Here is a tiny trained network, its code and every weight. The questions are about switching its units off for an input and a class, where a switched-off unit gives its printed mean instead of its output.

import numpy as np


def w(rows, s, z=0):
    codes = np.array(rows[::2]) - 128.0
    scale = np.full(codes.shape[1], s)
    scale[-1] = z or s
    return codes * scale


def norm(h):
    return h / np.sqrt((h * h).mean(-1, keepdims=True) + 1e-5)


def f(y):
    return y / 2 * (1 + np.tanh(0.7978845608 * (y + 0.044715 * y**3)))


def log_softmax(a):
    a = a - a.max(-1, keepdims=True)
    return a - np.log(np.exp(a).sum(-1, keepdims=True))


def net(x, mask):
    res = np.array(x, float).reshape(1, 2) / 4 @ E
    u = 0
    for l in range(3):
        y = f(norm(res) @ A[l][:, :-1].T + A[l][:, -1])
        res = res + np.where(mask[u : u + 9], y, B[l][:, -1]) @ B[l][:, :-1]
        u += 9
    return log_softmax(norm(res)[-1] @ U[:, :-1].T + U[:, -1])


A, B = {}, {}
E = w([
[125,88,56,168,255],'x0',
[193,115,31,172,60],'x1',
],0.0027)
A[0] = w([
[181,124,102,170,217,145],'L0N0',
[132,96,149,134,121,137],'L0N1',
[112,240,127,78,3,177],'L0N2',
[150,133,42,142,98,108],'L0N3',
[208,103,119,169,126,74],'L0N4',
[173,88,50,98,220,152],'L0N5',
[70,164,137,160,206,6],'L0N6',
[168,31,152,164,55,96],'L0N7',
[69,156,253,90,187,160],'L0N8',
],0.003,0.0024)
B[0] = w([
[119,234,157,217,101,189],'L0N0',
[110,139,114,148,136,133],'L0N1',
[68,149,77,215,180,252],'L0N2',
[146,16,162,135,145,155],'L0N3',
[173,58,227,90,122,117],'L0N4',
[162,220,166,198,66,213],'L0N5',
[95,131,100,43,62,98],'L0N6',
[54,126,162,112,200,132],'L0N7',
[252,65,111,198,72,229],'L0N8',
],0.0026,0.0019)
A[1] = w([
[218,67,58,161,194,3],'L1N0',
[161,186,133,177,124,175],'L1N1',
[33,93,201,32,172,187],'L1N2',
[2,53,85,151,177,8],'L1N3',
[123,157,43,60,214,56],'L1N4',
[97,121,149,127,125,88],'L1N5',
[125,108,235,56,218,77],'L1N6',
[124,204,148,13,60,198],'L1N7',
[225,194,140,79,101,159],'L1N8',
],0.005,0.0011)
B[1] = w([
[100,168,154,85,93,254],'L1N0',
[119,81,177,70,127,239],'L1N1',
[201,126,37,101,70,163],'L1N2',
[127,79,215,118,106,119],'L1N3',
[66,185,174,144,163,119],'L1N4',
[148,122,109,213,148,116],'L1N5',
[206,164,51,88,44,185],'L1N6',
[58,158,148,152,254,177],'L1N7',
[129,72,182,123,163,154],'L1N8',
],0.0048,0.0021)
A[2] = w([
[128,157,81,176,254,147],'L2N0',
[138,123,108,201,88,249],'L2N1',
[132,7,227,125,127,3],'L2N2',
[169,97,38,91,78,74],'L2N3',
[55,178,145,137,141,152],'L2N4',
[44,161,150,148,156,130],'L2N5',
[212,114,47,117,84,57],'L2N6',
[87,167,183,54,62,21],'L2N7',
[177,89,97,77,86,35],'L2N8',
],0.0059,0.0011)
B[2] = w([
[64,94,183,156,98,207],'L2N0',
[137,132,152,91,192,213],'L2N1',
[147,46,228,2,236,179],'L2N2',
[165,218,125,69,132,230],'L2N3',
[93,161,161,213,68,209],'L2N4',
[100,201,143,166,72,222],'L2N5',
[191,180,162,62,59,251],'L2N6',
[110,69,131,138,176,163],'L2N7',
[134,227,121,214,108,182],'L2N8',
],0.0043,0.0027)
U = w([
[235,246,84,54,67,206],'0',
[17,167,179,231,86,207],'1',
[134,9,203,33,228,182],'2',
[133,62,30,138,152,9],'3',
[127,81,65,122,141,33],'4',
[116,81,26,124,148,17],'5',
[142,82,56,145,158,3],'6',
],0.012,0.0065)

Each question gives the input, the list of numbers given to net, and the class t.
The units are the neurons (one row each of A and B). Each row of codes is followed by its name. A weight is (code - 128) times the scale printed after its matrix; where a second scale follows, it is the last column's (A, B and U).
mask holds one flag per neuron, layer by layer. A switched-off neuron (its flag False) gives its mean, the last column of its row in B, instead of its output. The means were averaged over made-up inputs and are rounded, as every weight is.
A unit's drop is (log p(t) with every unit on - log p(t) with that unit switched off) / (log p(t) with every unit on - log p(t) with every unit switched off).
unit that matters most: the unit with the biggest drop
top k neurons: the k neurons with the biggest drops, biggest first
top k neurons in layer l: the k neurons of layer l with the biggest drops, biggest first
drop when u is switched off: that unit's drop, to one decimal
input [8,8], class 0: unit that matters most	L1N7
input [8,-7], class 1: top 4 neurons	[L1N4, L2N0, L0N0, L2N2]
input [3,-2], class 2: top 2 neurons in layer 1	[L1N1, L1N7]
input [5,4], class 1: top 3 neurons in layer 1	[L1N6, L1N2, L1N4]
input [-3,1], class 2: top 2 neurons in layer 0	[L0N2, L0N5]
input [6,-7], class 0: top 2 neurons	[L1N6, L0N2]
input [3,3], class 2: top 4 neurons in layer 0	[L0N2, L0N5, L0N8, L0N0]
input [-1,3], class 2: top 2 neurons in layer 0	[L0N7, L0N8]
input [1,0], class 2: top 2 neurons	[L1N1, L2N2]
input [2,2], class 2: drop when L1N6 is switched off	0.4
input [-1,-3], class 2: drop when L0N8 is switched off	3.1
input [0,1], class 2: drop when L1N3 is switched off	1.1
input [-6,-2], class 1: drop when L1N7 is switched off	2.7
input [-6,3], class 1: unit that matters most	L0N8
